Here is a tiny trained network, its code and every weight. The questions are about switching its units off for an input and a class, where a switched-off unit gives its printed mean instead of its output.

import numpy as np


def w(rows, s, z=0):
    codes = np.array(rows[::2]) - 128.0
    scale = np.full(codes.shape[1], s)
    scale[-1] = z or s
    return codes * scale


def f(y):
    return np.maximum(y, 0)


def log_softmax(a):
    a = a - a.max(-1, keepdims=True)
    return a - np.log(np.exp(a).sum(-1, keepdims=True))


def net(x, mask):
    res = np.array(x, float).reshape(1, 4) / 4 @ E
    y = f(res @ A[0][:, :-1].T + A[0][:, -1])
    res = res + np.where(mask, y, B[0][:, -1]) @ B[0][:, :-1]
    return log_softmax(res[-1] @ U[:, :-1].T + U[:, -1])


A, B = {}, {}
E = w([
[126,129,131],'x0',
[254,81,181],'x1',
[64,40,219],'x2',
[130,28,35],'x3',
],0.0054)
A[0] = w([
[132,83,82,50],'neuron 1',
[160,139,86,88],'neuron 2',
[101,165,91,99],'neuron 3',
[167,196,86,43],'neuron 4',
[156,142,49,91],'neuron 5',
[167,208,117,109],'neuron 6',
[143,150,95,147],'neuron 7',
[123,193,188,3],'neuron 8',
[135,157,145,111],'neuron 9',
[91,80,177,30],'neuron 10',
[158,72,41,73],'neuron 11',
[137,247,206,40],'neuron 12',
[177,84,111,118],'neuron 13',
[63,198,140,94],'neuron 14',
[203,142,172,55],'neuron 15',
[95,103,188,67],'neuron 16',
[184,118,134,50],'neuron 17',
[123,164,162,58],'neuron 18',
[147,136,101,98],'neuron 19',
[119,68,71,8],'neuron 20',
[108,137,161,72],'neuron 21',
[151,116,111,193],'neuron 22',
[105,148,97,166],'neuron 23',
[164,114,146,46],'neuron 24',
[90,164,79,67],'neuron 25',
[73,132,101,18],'neuron 26',
[88,158,137,152],'neuron 27',
[171,126,150,233],'neuron 28',
[152,132,84,116],'neuron 29',
[145,151,102,66],'neuron 30',
[51,138,115,11],'neuron 31',
[124,163,157,68],'neuron 32',
[85,108,79,144],'neuron 33',
[96,92,162,41],'neuron 34',
],0.013,0.0045)
B[0] = w([
[152,120,53,175],'neuron 1',
[126,88,138,172],'neuron 2',
[172,125,156,187],'neuron 3',
[119,38,125,193],'neuron 4',
[99,82,139,212],'neuron 5',
[74,93,159,214],'neuron 6',
[99,117,145,189],'neuron 7',
[166,115,29,180],'neuron 8',
[124,137,106,158],'neuron 9',
[112,47,118,186],'neuron 10',
[143,143,23,235],'neuron 11',
[122,152,4,253],'neuron 12',
[183,129,152,200],'neuron 13',
[189,118,164,226],'neuron 14',
[220,93,152,190],'neuron 15',
[99,77,129,194],'neuron 16',
[199,101,146,157],'neuron 17',
[151,117,83,158],'neuron 18',
[127,103,132,154],'neuron 19',
[159,112,19,181],'neuron 20',
[124,104,103,152],'neuron 21',
[122,160,150,205],'neuron 22',
[130,154,173,205],'neuron 23',
[189,97,140,145],'neuron 24',
[190,118,156,189],'neuron 25',
[208,105,125,155],'neuron 26',
[147,131,171,203],'neuron 27',
[135,171,200,245],'neuron 28',
[115,102,140,181],'neuron 29',
[128,85,120,148],'neuron 30',
[219,72,145,170],'neuron 31',
[137,130,89,157],'neuron 32',
[135,169,162,219],'neuron 33',
[128,64,130,166],'neuron 34',
],0.034,0.0043)
U = w([
[141,174,78,120],'0',
[83,70,166,89],'1',
[136,167,159,247],'2',
[190,173,178,47],'3',
[66,254,187,164],'4',
[28,209,129,61],'5',
],0.0091,0.014)

Each question gives the input, the list of numbers given to net, and the class t.
The units are the neurons (one row each of A and B). Each row of codes is followed by its name. A weight is (code - 128) times the scale printed after its matrix; where a second scale follows, it is the last column's (A, B and U).
mask holds one flag per neuron, in row order. A switched-off neuron (its flag False) gives its mean, the last column of its row in B, instead of its output. The means were averaged over made-up inputs and are rounded, as every weight is.
A unit's drop is (log p(t) with every unit on - log p(t) with that unit switched off) / (log p(t) with every unit on - log p(t) with every unit switched off).
The circuit of an input: a set's keep is (log p(t) with only the set's units on - log p(t) with every unit switched off) / (log p(t) with every unit on - log p(t) with every unit switched off). Starting from the 12 units with the biggest drops (on a tie, the unit counted first), units are removed one at a time, each time the one whose removal leaves the highest keep (on an exact tie, the one counted first), for as long as the keep stays at least 0.8.
units of the circuit, in order: the units of the circuit, biggest drop first
most important unit: the unit with the biggest drop
top k neurons: the k neurons with the biggest drops, biggest first
drop of u: that unit's drop, to one decimal
input [5,-6,-1,-8], class 0: top 2 neurons -> (neuron 12; neuron 8)
input [7,8,-1,8], class 0: units of the circuit, in order -> (neuron 11)
input [1,-8,-7,5], class 3: units of the circuit, in order -> (neuron 25; neuron 3)
input [5,-2,8,8], class 0: top 2 neurons -> (neuron 20; neuron 11)
input [-8,7,6,-8], class 0: top 2 neurons -> (neuron 12; neuron 8)
input [-3,-3,-5,2], class 1: top 2 neurons -> (neuron 5; neuron 4)
input [4,1,7,-5], class 1: top 4 neurons -> (neuron 16; neuron 10; neuron 11; neuron 34)
input [1,-7,-5,0], class 3: units of the circuit, in order -> (neuron 25; neuron 14)
input [-7,1,-8,-7], class 1: top 2 neurons -> (neuron 6; neuron 4)
input [4,-6,2,-4], class 3: units of the circuit, in order -> (neuron 14; neuron 31)
input [-6,-2,-1,-6], class 0: top 2 neurons -> (neuron 12; neuron 8)
input [7,8,8,-1], class 1: top 2 neurons -> (neuron 10; neuron 16)
input [-4,5,2,8], class 0: top 2 neurons -> (neuron 11; neuron 20)
input [2,-8,-7,-6], class 3: units of the circuit, in order -> (neuron 14)
input [-6,7,-4,5], class 3: top 2 neurons -> (neuron 13; neuron 12)
input [0,3,1,8], class 0: drop of neuron 11 -> 0.2
input [-8,4,4,-8], class 0: drop of neuron 12 -> 0.4
input [0,-3,1,-3], class 4: drop of neuron 13 -> 0.1
input [-8,6,8,-5], class 1: drop of neuron 34 -> 0.1
input [2,-7,-4,5], class 3: most important unit -> neuron 25
